Below are the code and all the weights of a small trained network. Each question names an input and a class and asks about switching units off, where a switched-off unit gives its printed mean instead of its output.

import numpy as np


def w(rows, s, z=0):
    codes = np.array(rows[::2]) - 128.0
    scale = np.full(codes.shape[1], s)
    scale[-1] = z or s
    return codes * scale


def f(y):
    return np.maximum(y, 0)


def log_softmax(a):
    a = a - a.max(-1, keepdims=True)
    return a - np.log(np.exp(a).sum(-1, keepdims=True))


def net(x, mask):
    res = np.array(x, float).reshape(1, 8) / 4 @ E
    y = f(res @ A[0][:, :-1].T + A[0][:, -1])
    res = res + np.where(mask, y, B[0][:, -1]) @ B[0][:, :-1]
    return log_softmax(res[-1] @ U[:, :-1].T + U[:, -1])


A, B = {}, {}
E = w([
[181,183,7,247,89],'x0',
[139,123,172,46,224],'x1',
[112,84,78,99,185],'x2',
[3,122,53,124,139],'x3',
[43,234,157,128,38],'x4',
[61,11,120,198,80],'x5',
[137,111,205,57,66],'x6',
[162,53,28,16,6],'x7',
],0.0053)
A[0] = w([
[127,33,147,37,115,207],'neuron 0',
[141,155,25,202,96,247],'neuron 1',
[75,184,225,149,69,151],'neuron 2',
[126,3,116,55,74,164],'neuron 3',
[189,159,39,206,75,200],'neuron 4',
[197,55,143,187,208,190],'neuron 5',
[129,114,159,215,194,190],'neuron 6',
[66,23,77,103,88,226],'neuron 7',
[90,121,52,213,178,253],'neuron 8',
[223,84,186,221,174,159],'neuron 9',
[222,196,174,48,179,169],'neuron 10',
[77,29,111,94,93,177],'neuron 11',
[45,89,79,180,207,205],'neuron 12',
[118,214,132,147,31,213],'neuron 13',
[159,193,65,165,39,193],'neuron 14',
[118,217,235,124,107,197],'neuron 15',
[231,133,200,132,199,217],'neuron 16',
[31,156,84,139,218,161],'neuron 17',
[88,22,138,100,73,188],'neuron 18',
[178,157,30,166,24,165],'neuron 19',
[206,134,126,16,206,171],'neuron 20',
[163,214,253,68,138,227],'neuron 21',
[64,122,100,219,209,209],'neuron 22',
[127,21,107,90,59,172],'neuron 23',
],0.0066,0.0033)
B[0] = w([
[168,14,197,24,88,221],'neuron 0',
[178,148,22,219,51,253],'neuron 1',
[15,214,191,109,52,203],'neuron 2',
[193,1,205,58,50,222],'neuron 3',
[230,203,26,186,56,247],'neuron 4',
[216,90,176,201,177,205],'neuron 5',
[134,188,178,207,204,203],'neuron 6',
[122,8,140,178,48,225],'neuron 7',
[102,100,65,247,129,232],'neuron 8',
[233,218,209,214,177,205],'neuron 9',
[172,179,118,18,225,227],'neuron 10',
[91,10,186,147,31,200],'neuron 11',
[73,45,95,231,174,207],'neuron 12',
[91,211,74,102,24,229],'neuron 13',
[171,231,29,94,38,236],'neuron 14',
[19,239,206,47,112,222],'neuron 15',
[203,174,202,103,235,227],'neuron 16',
[22,56,59,183,208,193],'neuron 17',
[108,28,207,132,15,206],'neuron 18',
[230,195,4,83,10,249],'neuron 19',
[196,38,94,16,235,225],'neuron 20',
[75,216,211,11,173,254],'neuron 21',
[68,111,99,252,196,219],'neuron 22',
[208,14,195,108,13,215],'neuron 23',
],0.0058,0.0067)
U = w([
[175,8,202,102,26,90],'0',
[26,225,215,79,83,255],'1',
[218,157,188,219,188,43],'2',
[215,197,2,143,26,48],'3',
[191,132,145,16,228,48],'4',
[31,75,68,204,187,151],'5',
],0.0065,0.0017)

Each question gives the input, the list of numbers given to net, and the class t.
The units are the neurons (one row each of A and B). Each row of codes is followed by its name. A weight is (code - 128) times the scale printed after its matrix; where a second scale follows, it is the last column's (A, B and U).
mask holds one flag per neuron, in row order. A switched-off neuron (its flag False) gives its mean, the last column of its row in B, instead of its output. The means were averaged over made-up inputs and are rounded, as every weight is.
A unit's drop is (log p(t) with every unit on - log p(t) with that unit switched off) / (log p(t) with every unit on - log p(t) with every unit switched off).
The circuit of an input: a set's keep is (log p(t) with only the set's units on - log p(t) with every unit switched off) / (log p(t) with every unit on - log p(t) with every unit switched off). Starting from the 12 units with the biggest drops (on a tie, the unit counted first), units are removed one at a time, each time the one whose removal leaves the highest keep (on an exact tie, the one counted first), for as long as the keep stays at least 0.8.
circuit, biggest first: the units of the circuit, biggest drop first
top k neurons: the k neurons with the biggest drops, biggest first
drop of u: that unit's drop, to one decimal
input [-5,-4,2,0,7,-5,-2,6], class 1: top 2 neurons -> (neuron 4; neuron 1)
input [6,5,6,1,7,-5,0,-4], class 1: circuit, biggest first -> (neuron 15; neuron 19)
input [3,4,-8,-8,5,-2,-8,-7], class 1: circuit, biggest first -> (neuron 15)
input [3,6,2,-4,3,6,-8,8], class 0: top 4 neurons -> (neuron 3; neuron 23; neuron 7; neuron 11)
input [5,6,-3,-5,1,-6,7,-3], class 4: circuit, biggest first -> (neuron 10; neuron 20)
input [-7,-2,-2,1,-7,2,-5,-2], class 2: circuit, biggest first -> (neuron 9; neuron 5)
input [-2,-8,-2,3,-3,1,6,-8], class 1: circuit, biggest first -> (neuron 2; neuron 15)
input [-8,2,-2,8,1,-5,-6,3], class 5: circuit, biggest first -> (neuron 17; neuron 19)
input [6,7,1,4,-7,-4,5,4], class 4: top 3 neurons -> (neuron 20; neuron 10; neuron 18)
input [-8,3,-6,5,-5,-3,4,-7], class 4: circuit, biggest first -> (neuron 20; neuron 10)
input [-1,-2,5,8,8,8,-7,6], class 0: drop of neuron 7 -> 0.2
input [6,7,8,2,4,-8,3,-7], class 4: top 2 neurons -> (neuron 10; neuron 20)
input [0,3,-4,-3,2,-8,-5,8], class 4: drop of neuron 14 -> -0.1
input [-2,6,-5,-1,-2,4,4,-3], class 4: drop of neuron 16 -> 0.1
input [6,4,8,4,-1,3,0,2], class 5: top neuron -> (neuron 12)
